Below are the code and all the weights of a small trained network. Each question names an input and a target symbol and asks about switching units off, where a switched-off unit gives its printed mean instead of its output.

import numpy as np


def w(rows, s, z=0):
    codes = np.array(rows[::2]) - 128.0
    scale = np.full(codes.shape[1], s)
    scale[-1] = z or s
    return codes * scale


def f(y):
    return np.maximum(y, 0)


def softmax(a):
    e = np.exp(a - a.max(-1, keepdims=True))
    return e / e.sum(-1, keepdims=True)


def log_softmax(a):
    a = a - a.max(-1, keepdims=True)
    return a - np.log(np.exp(a).sum(-1, keepdims=True))


def net(x, mask):
    ids = ['ΔΘΛΠΣΦΨγεημξ'.index(c) for c in x.split()]
    T = len(ids)
    res = E[ids] + P[:T]
    u = 0
    for l in range(2):
        r = res
        for j in range(2):
            rows = slice(4 * j, 4 * j + 4)
            q, k, v = (r @ M[l][rows].T for M in (Q, K, V))
            z = softmax(np.where(np.tri(T) > 0, q @ k.T / 4**0.5, -1e9)) @ v
            o = O[l][rows]
            res = res + np.where(mask[u + j], z, o[:, -1]) @ o[:, :-1]
        u += 2
        y = f(res @ A[l][:, :-1].T + A[l][:, -1])
        res = res + np.where(mask[u : u + 8], y, B[l][:, -1]) @ B[l][:, :-1]
        u += 8
    return log_softmax(res[-1] @ U[:, :-1].T + U[:, -1])


Q, K, V, O, A, B = {}, {}, {}, {}, {}, {}
E = w([
[112,137,54,239,115],'Δ',
[176,156,191,84,217],'Θ',
[233,53,114,99,30],'Λ',
[36,162,80,69,145],'Π',
[193,153,145,65,192],'Σ',
[127,189,134,154,48],'Φ',
[200,174,82,62,171],'Ψ',
[180,182,154,12,58],'γ',
[221,75,83,244,231],'ε',
[229,191,197,178,143],'η',
[89,28,116,109,200],'μ',
[184,7,151,84,128],'ξ',
],0.014)
P = w([
[17,124,187,135,1],'0',
[103,140,65,90,115],'1',
[126,145,81,88,136],'2',
[128,136,83,100,141],'3',
[130,131,90,93,144],'4',
[133,129,89,93,147],'5',
[132,122,95,97,151],'6',
[135,120,95,104,153],'7',
[135,117,97,100,156],'8',
[136,119,100,97,156],'9',
[135,105,94,100,146],'10',
],0.0077)
Q[0] = w([
[2,135,161,63,96],'0.h0',
[129,95,127,112,48],'0.h0',
[186,190,125,55,170],'0.h0',
[156,83,125,1,135],'0.h0',
[118,43,69,198,102],'0.h1',
[175,181,206,165,58],'0.h1',
[244,158,94,127,174],'0.h1',
[56,181,87,182,117],'0.h1',
],0.0085)
K[0] = w([
[90,159,97,64,130],'0.h0',
[127,173,107,161,175],'0.h0',
[92,155,178,123,153],'0.h0',
[90,79,197,80,107],'0.h0',
[150,161,155,149,6],'0.h1',
[200,124,101,171,148],'0.h1',
[77,94,186,138,160],'0.h1',
[121,194,79,150,113],'0.h1',
],0.012)
V[0] = w([
[109,164,115,101,134],'0.h0',
[133,160,100,144,96],'0.h0',
[178,130,2,102,182],'0.h0',
[130,146,108,56,115],'0.h0',
[122,154,171,99,81],'0.h1',
[107,147,127,136,95],'0.h1',
[172,100,110,128,121],'0.h1',
[153,185,70,124,101],'0.h1',
],0.0092)
O[0] = w([
[44,151,130,118,167,129],'0.h0',
[138,190,132,129,144,87],'0.h0',
[117,184,98,41,103,253],'0.h0',
[158,144,148,51,160,188],'0.h0',
[95,89,141,44,79,135],'0.h1',
[2,66,94,140,93,93],'0.h1',
[93,142,103,84,193,149],'0.h1',
[211,100,131,65,163,103],'0.h1',
],0.0063,0.0026)
A[0] = w([
[102,152,71,175,143,2],'0.n0',
[93,187,234,1,91,40],'0.n1',
[133,74,215,148,155,161],'0.n2',
[154,32,122,97,244,200],'0.n3',
[80,47,183,50,96,167],'0.n4',
[143,50,177,123,77,130],'0.n5',
[197,143,163,108,226,23],'0.n6',
[40,56,126,100,186,150],'0.n7',
],0.0096,0.0017)
B[0] = w([
[153,36,142,17,222,147],'0.n0',
[179,160,114,238,171,214],'0.n1',
[112,11,149,159,91,160],'0.n2',
[20,112,100,77,61,254],'0.n3',
[222,158,202,2,165,203],'0.n4',
[187,94,110,183,88,168],'0.n5',
[126,95,40,134,102,220],'0.n6',
[99,234,226,97,85,187],'0.n7',
],0.0073,0.0083)
Q[1] = w([
[231,110,24,163,237],'1.h0',
[221,114,249,183,73],'1.h0',
[52,55,56,91,95],'1.h0',
[110,85,61,125,120],'1.h0',
[141,24,1,89,119],'1.h1',
[209,152,196,110,88],'1.h1',
[150,160,234,131,28],'1.h1',
[142,69,219,100,147],'1.h1',
],0.01)
K[1] = w([
[147,129,157,205,148],'1.h0',
[160,129,19,91,46],'1.h0',
[135,47,150,156,141],'1.h0',
[126,66,248,144,61],'1.h0',
[153,60,129,144,79],'1.h1',
[175,134,80,63,141],'1.h1',
[123,189,115,58,87],'1.h1',
[157,107,155,48,132],'1.h1',
],0.013)
V[1] = w([
[126,229,87,98,72],'1.h0',
[34,143,144,162,163],'1.h0',
[2,145,142,143,53],'1.h0',
[86,185,30,144,74],'1.h0',
[159,100,131,46,18],'1.h1',
[118,110,148,63,175],'1.h1',
[240,85,130,88,184],'1.h1',
[147,72,85,108,134],'1.h1',
],0.0099)
O[1] = w([
[190,253,122,232,167,130],'1.h0',
[66,115,229,19,224,49],'1.h0',
[19,114,208,183,203,86],'1.h0',
[65,138,3,233,142,33],'1.h0',
[54,114,200,253,103,251],'1.h1',
[205,54,239,143,79,166],'1.h1',
[146,121,244,125,209,197],'1.h1',
[213,34,101,208,150,149],'1.h1',
],0.0066,0.013)
A[1] = w([
[169,39,59,163,183,113],'1.n0',
[163,141,181,155,81,8],'1.n1',
[161,146,158,111,71,173],'1.n2',
[107,126,11,169,186,136],'1.n3',
[114,232,100,215,131,255],'1.n4',
[97,61,136,183,68,56],'1.n5',
[186,84,170,80,199,140],'1.n6',
[182,194,108,210,82,98],'1.n7',
],0.011,0.0046)
B[1] = w([
[160,221,131,56,154,188],'1.n0',
[127,98,6,70,255,225],'1.n1',
[30,149,56,132,16,231],'1.n2',
[103,214,43,110,54,162],'1.n3',
[129,61,215,222,108,214],'1.n4',
[212,184,141,177,225,223],'1.n5',
[30,237,216,125,76,203],'1.n6',
[70,46,63,60,212,255],'1.n7',
],0.0056,0.018)
U = w([
[52,169,78,130,165,13],'Δ',
[106,103,136,121,77,134],'Θ',
[135,95,106,119,199,168],'Λ',
[147,254,141,173,176,161],'Π',
[190,190,136,158,60,163],'Σ',
[59,93,82,208,79,189],'Φ',
[155,206,90,163,130,133],'Ψ',
[122,99,98,133,80,83],'γ',
[141,165,129,60,208,42],'ε',
[55,78,87,109,164,82],'η',
[47,96,130,108,215,67],'μ',
[180,87,162,174,83,253],'ξ',
],0.0084,0.005)

Each question gives the input, a string of symbols that net reads in full, and the target symbol t.
The units are the heads (4 rows each of Q, K, V and O) and the neurons (one row each of A and B). Each row of codes is followed by its name. A weight is (code - 128) times the scale printed after its matrix; where a second scale follows, it is the last column's (O, A, B and U).
mask holds one flag per unit, layer by layer, with each layer's heads first. A switched-off unit (its flag False) gives its mean, the last column of its rows in O or B, instead of its output. The means were averaged over made-up inputs and are rounded, as every weight is.
A unit's drop is (log p(t) with every unit on - log p(t) with that unit switched off) / (log p(t) with every unit on - log p(t) with every unit switched off).
The circuit of an input: a set's keep is (log p(t) with only the set's units on - log p(t) with every unit switched off) / (log p(t) with every unit on - log p(t) with every unit switched off). Starting from the 12 units with the biggest drops (on a tie, the unit counted first), units are removed one at a time, each time the one whose removal leaves the highest keep (on an exact tie, the one counted first), for as long as the keep stays at least 0.8.
units of the circuit, in order: the units of the circuit, biggest drop first
most important unit: the unit with the biggest drop
top k neurons: the k neurons with the biggest drops, biggest first
top k neurons in layer l: the k neurons of layer l with the biggest drops, biggest first
which heads matter: for each layer, one digit per head in row order, 1 if its drop is at least 0.15 and else 0, layers parted by /
input μ Δ γ γ Θ Θ η Φ Θ ξ Θ, target μ: top 2 neurons in layer 0 : 0.n6, 0.n7
input Σ γ Φ Ψ, target Σ: which heads matter : 11 / 11
input η ξ Δ ε Π γ Φ, target Φ: units of the circuit, in order : 1.h0, 1.n4
input Π γ Δ Δ, target Π: which heads matter : 10 / 11
input Θ Θ Φ Δ Π μ η η Σ Ψ, target Θ: which heads matter : 10 / 10
input Π ε Φ ε, target Π: which heads matter : 10 / 11
input Ψ Λ Π Φ Θ Π Θ Δ Θ Δ, target Ψ: units of the circuit, in order : 1.h1, 1.n3, 0.n3
input Π Λ ξ ε Σ Π ε γ Θ Θ, target Π: top 4 neurons : 1.n7, 0.n7, 0.n4, 0.n6
input Φ Ψ ε μ μ Σ Ψ, target Φ: most important unit : 1.h1
input Λ Π μ, target μ: top 2 neurons : 0.n3, 0.n1
input Λ Φ Ψ Θ, target Λ: which heads matter : 11 / 11
input μ Λ Δ Σ Σ, target μ: which heads matter : 10 / 10
input γ Θ Θ, target γ: top 3 neurons : 0.n6, 0.n4, 0.n3
input Ψ Σ ε Θ Π Ψ, target Ψ: most important unit : 1.h1
input μ Δ ε ξ γ Ψ Ψ Θ ε Θ, target μ: units of the circuit, in order : 1.h0, 0.h0, 0.n7, 0.n6
input μ Φ ε Ψ μ Φ ξ γ Δ, target μ: units of the circuit, in order : 1.h0, 0.h1
input ε η ε Ψ η μ Π, target Π: top 2 neurons : 0.n7, 0.n6
input Φ Θ Θ η Σ Π ξ Θ ε Θ, target Φ: which heads matter : 10 / 01
input γ Θ ε ε, target γ: top 2 neurons in layer 0 : 0.n4, 0.n1
input Σ Θ Θ Ψ Δ ε Θ Ψ, target Σ: top 4 neurons : 1.n7, 1.n1, 0.n4, 0.n3
input η Λ Ψ μ Δ γ ξ Λ Σ Θ Σ, target η: top 3 neurons : 0.n4, 0.n2, 1.n5
input μ Λ ξ ε Ψ ε, target μ: units of the circuit, in order : 1.h0, 0.h0, 0.n7
